Below is a small trained network, with its code and all its weights. Each question gives an input and a class and asks what happens when units are switched off, that is, made to give their printed mean instead of their output.

import numpy as np


def w(rows, s, z=0):
    codes = np.array(rows[::2]) - 128.0
    scale = np.full(codes.shape[1], s)
    scale[-1] = z or s
    return codes * scale


def f(y):
    return y / 2 * (1 + np.tanh(0.7978845608 * (y + 0.044715 * y**3)))


def log_softmax(a):
    a = a - a.max(-1, keepdims=True)
    return a - np.log(np.exp(a).sum(-1, keepdims=True))


def net(x, mask):
    res = np.array(x, float).reshape(1, 3) / 4 @ E
    y = f(res @ A[0][:, :-1].T + A[0][:, -1])
    res = res + np.where(mask, y, B[0][:, -1]) @ B[0][:, :-1]
    return log_softmax(res[-1] @ U[:, :-1].T + U[:, -1])


A, B = {}, {}
E = w([
[95,121,135,46,62,254,201,38,158],'x0',
[89,94,27,197,13,132,33,158,144],'x1',
[100,27,147,209,167,140,32,70,214],'x2',
],0.015)
A[0] = w([
[109,153,106,122,85,153,132,120,129,96],'neuron 1',
[170,146,122,150,153,159,126,163,100,132],'neuron 2',
[123,107,101,102,94,148,155,71,159,166],'neuron 3',
[154,134,137,136,149,66,142,135,86,64],'neuron 4',
[106,135,89,98,78,127,119,132,123,21],'neuron 5',
[141,200,109,73,126,130,150,111,104,150],'neuron 6',
[150,114,156,117,146,146,106,79,158,9],'neuron 7',
[181,159,185,137,200,103,146,82,163,59],'neuron 8',
[82,95,136,117,94,200,150,109,136,24],'neuron 9',
[89,142,108,122,71,125,115,127,115,169],'neuron 10',
[115,147,174,102,246,133,157,133,161,205],'neuron 11',
[121,173,175,61,128,157,185,131,122,115],'neuron 12',
[161,196,92,122,87,121,157,168,86,182],'neuron 13',
[152,130,147,103,139,73,97,151,110,218],'neuron 14',
[117,202,79,113,98,99,135,147,69,47],'neuron 15',
[136,143,164,78,125,166,157,94,82,153],'neuron 16',
],0.013)
B[0] = w([
[78,114,144,133,147,94,193,106,152,163],'neuron 1',
[149,89,129,60,149,116,176,56,117,155],'neuron 2',
[167,174,144,116,106,98,229,150,150,208],'neuron 3',
[178,180,126,23,78,51,195,172,121,169],'neuron 4',
[193,165,178,67,30,43,220,137,191,152],'neuron 5',
[193,172,57,212,113,78,74,148,157,217],'neuron 6',
[169,133,196,67,101,114,216,244,191,151],'neuron 7',
[66,53,167,91,206,198,111,37,91,198],'neuron 8',
[36,76,233,134,170,195,153,59,130,183],'neuron 9',
[88,75,101,116,148,206,132,127,59,187],'neuron 10',
[129,158,201,77,85,135,211,150,181,251],'neuron 11',
[133,128,36,180,99,105,12,184,134,229],'neuron 12',
[147,103,246,44,112,135,239,158,124,237],'neuron 13',
[77,81,133,120,210,156,91,80,47,203],'neuron 14',
[33,32,203,150,172,254,106,22,132,192],'neuron 15',
[160,169,91,200,101,99,56,183,82,216],'neuron 16',
],0.0084,0.023)
U = w([
[157,166,144,85,113,107,249,156,149,199],'0',
[73,43,135,120,162,148,158,69,122,8],'1',
[146,130,43,197,125,84,42,161,139,207],'2',
],0.017,0.0013)

Each question gives the input, the list of numbers given to net, and the class t.
The units are the neurons (one row each of A and B). Each row of codes is followed by its name. A weight is (code - 128) times the scale printed after its matrix; where a second scale follows, it is the last column's (A, B and U).
mask holds one flag per neuron, in row order. A switched-off neuron (its flag False) gives its mean, the last column of its row in B, instead of its output. The means were averaged over made-up inputs and are rounded, as every weight is.
A unit's drop is (log p(t) with every unit on - log p(t) with that unit switched off) / (log p(t) with every unit on - log p(t) with every unit switched off).
The circuit of an input: a set's keep is (log p(t) with only the set's units on - log p(t) with every unit switched off) / (log p(t) with every unit on - log p(t) with every unit switched off). Starting from the 12 units with the biggest drops (on a tie, the unit counted first), units are removed one at a time, each time the one whose removal leaves the highest keep (on an exact tie, the one counted first), for as long as the keep stays at least 0.8.
circuit, biggest first: the units of the circuit, biggest drop first
most important unit: the unit with the biggest drop
top k neurons: the k neurons with the biggest drops, biggest first
drop when u is switched off: that unit's drop, to one decimal
input [-8,3,-1], class 1: most important unit -> neuron 14
input [-7,2,0], class 1: top 2 neurons -> neuron 12; neuron 6
input [3,-5,-3], class 2: circuit, biggest first -> neuron 12; neuron 16
input [4,-2,0], class 2: circuit, biggest first -> neuron 13; neuron 12; neuron 16
input [1,-6,-2], class 2: top 3 neurons -> neuron 12; neuron 16; neuron 6
input [-8,2,-8], class 1: top 3 neurons -> neuron 15; neuron 14; neuron 11
input [1,-7,8], class 0: top 2 neurons -> neuron 11; neuron 7
input [5,0,3], class 0: top 2 neurons -> neuron 3; neuron 15
input [-3,1,-8], class 1: top 2 neurons -> neuron 15; neuron 11
input [1,-1,-6], class 2: top 3 neurons -> neuron 12; neuron 6; neuron 16
input [1,-2,7], class 0: top 2 neurons -> neuron 15; neuron 7
input [5,-3,8], class 0: top 2 neurons -> neuron 7; neuron 3
input [1,-2,-5], class 2: drop when neuron 16 is switched off -> 0.1
input [8,-4,-4], class 2: circuit, biggest first -> neuron 12
input [8,-5,6], class 0: drop when neuron 7 is switched off -> 0.2
input [-1,3,-4], class 1: drop when neuron 15 is switched off -> 0.2
input [-8,8,-6], class 1: drop when neuron 15 is switched off -> 0.7
